Below are the code and all the weights of a small trained network. Each question names an input and a class and asks about switching units off, where a switched-off unit gives its printed mean instead of its output.

import numpy as np


def w(rows, s, z=0):
    codes = np.array(rows[::2]) - 128.0
    scale = np.full(codes.shape[1], s)
    scale[-1] = z or s
    return codes * scale


def f(y):
    return y / 2 * (1 + np.tanh(0.7978845608 * (y + 0.044715 * y**3)))


def log_softmax(a):
    a = a - a.max(-1, keepdims=True)
    return a - np.log(np.exp(a).sum(-1, keepdims=True))


def net(x, mask):
    res = np.array(x, float).reshape(1, 6) / 4 @ E
    y = f(res @ A[0][:, :-1].T + A[0][:, -1])
    res = res + np.where(mask, y, B[0][:, -1]) @ B[0][:, :-1]
    return log_softmax(res[-1] @ U[:, :-1].T + U[:, -1])


A, B = {}, {}
E = w([
[129,116,152,125,132,81,99,109,122],'x0',
[160,120,22,226,52,32,125,164,111],'x1',
[135,133,135,138,123,139,114,131,123],'x2',
[135,132,129,127,126,132,120,128,121],'x3',
[120,51,69,99,164,151,11,202,210],'x4',
[140,39,186,101,86,127,180,244,71],'x5',
],0.011)
A[0] = w([
[158,148,182,178,110,149,231,36,96,147],'neuron 1',
[190,135,7,218,13,54,128,151,131,33],'neuron 2',
[93,234,52,140,177,127,76,30,197,43],'neuron 3',
[127,65,67,121,172,155,35,174,255,133],'neuron 4',
[141,45,178,108,57,139,126,172,109,55],'neuron 5',
[134,50,175,85,113,130,167,227,82,27],'neuron 6',
[141,63,97,96,132,133,74,132,190,93],'neuron 7',
[118,117,96,127,143,148,137,136,130,61],'neuron 8',
[87,78,178,128,112,137,135,206,58,4],'neuron 9',
[116,136,252,54,215,215,145,103,162,49],'neuron 10',
[101,107,96,93,137,117,88,156,137,125],'neuron 11',
[145,137,83,190,93,107,131,149,124,51],'neuron 12',
[143,78,113,94,198,165,43,206,210,124],'neuron 13',
[118,152,210,4,166,211,113,90,144,84],'neuron 14',
[123,181,80,160,166,159,84,7,193,22],'neuron 15',
[138,221,193,157,113,103,232,50,60,141],'neuron 16',
],0.0078,0.0036)
B[0] = w([
[126,201,131,37,67,127,109,84,86,207],'neuron 1',
[52,120,31,169,185,51,43,201,193,249],'neuron 2',
[252,36,198,163,195,191,195,150,116,219],'neuron 3',
[100,219,172,39,34,161,132,23,50,242],'neuron 4',
[155,81,175,128,172,162,185,129,121,175],'neuron 5',
[212,59,196,196,201,183,222,118,107,193],'neuron 6',
[86,170,125,88,107,161,131,134,80,182],'neuron 7',
[129,118,132,108,130,124,126,93,147,126],'neuron 8',
[181,82,181,168,146,155,169,130,122,170],'neuron 9',
[68,151,1,211,157,45,91,192,192,216],'neuron 10',
[122,164,121,86,106,160,125,127,111,160],'neuron 11',
[85,116,89,146,130,88,118,156,165,170],'neuron 12',
[91,198,177,81,57,141,131,88,83,224],'neuron 13',
[72,81,17,184,155,17,32,184,198,210],'neuron 14',
[226,34,213,186,176,167,204,144,130,202],'neuron 15',
[93,193,163,19,63,169,111,66,69,231],'neuron 16',
],0.0076,0.015)
U = w([
[91,203,155,32,4,170,108,101,91,254],'0',
[67,110,37,185,139,68,56,186,188,63],'1',
[237,34,197,164,165,195,192,148,127,66],'2',
],0.012,0.00082)

Each question gives the input, the list of numbers given to net, and the class t.
The units are the neurons (one row each of A and B). Each row of codes is followed by its name. A weight is (code - 128) times the scale printed after its matrix; where a second scale follows, it is the last column's (A, B and U).
mask holds one flag per neuron, in row order. A switched-off neuron (its flag False) gives its mean, the last column of its row in B, instead of its output. The means were averaged over made-up inputs and are rounded, as every weight is.
A unit's drop is (log p(t) with every unit on - log p(t) with that unit switched off) / (log p(t) with every unit on - log p(t) with every unit switched off).
The circuit of an input: a set's keep is (log p(t) with only the set's units on - log p(t) with every unit switched off) / (log p(t) with every unit on - log p(t) with every unit switched off). Starting from the 12 units with the biggest drops (on a tie, the unit counted first), units are removed one at a time, each time the one whose removal leaves the highest keep (on an exact tie, the one counted first), for as long as the keep stays at least 0.8.
circuit, biggest first: the units of the circuit, biggest drop first
most important unit: the unit with the biggest drop
top k neurons: the k neurons with the biggest drops, biggest first
drop when u is switched off: that unit's drop, to one decimal
input [5,6,-1,7,-3,-8], class 2: circuit, biggest first => (neuron 3)
input [1,5,-1,2,-2,-8], class 2: top 2 neurons => (neuron 3; neuron 15)
input [8,-3,0,1,-7,8], class 2: top 2 neurons => (neuron 6; neuron 4)
input [-6,-2,-4,-2,-1,-1], class 1: top 2 neurons => (neuron 4; neuron 13)
input [-4,-3,4,8,-7,-8], class 2: top 4 neurons => (neuron 3; neuron 15; neuron 4; neuron 13)
input [2,7,-2,-3,1,-8], class 2: top 2 neurons => (neuron 3; neuron 15)
input [6,-1,2,-6,-6,7], class 2: top 2 neurons => (neuron 6; neuron 4)
input [7,-6,1,3,-4,8], class 2: top 2 neurons => (neuron 6; neuron 2)
input [3,4,-2,-4,-3,3], class 1: top 2 neurons => (neuron 4; neuron 2)
input [-7,3,6,-2,7,-7], class 0: top 4 neurons => (neuron 4; neuron 13; neuron 6; neuron 7)
input [1,3,6,-4,3,1], class 0: top 2 neurons => (neuron 14; neuron 10)
input [6,5,-1,1,-4,5], class 1: top 3 neurons => (neuron 2; neuron 3; neuron 4)
input [-5,-3,1,-8,-2,3], class 1: top 4 neurons => (neuron 3; neuron 4; neuron 15; neuron 10)
input [-5,-1,-7,2,7,6], class 0: most important unit => neuron 4
input [-3,6,-3,8,8,-3], class 0: drop when neuron 4 is switched off => 0.9
input [-2,-4,-8,7,-2,-7], class 2: drop when neuron 3 is switched off => 0.3
input [-3,-5,-8,8,-1,-8], class 2: drop when neuron 15 is switched off => 0.4
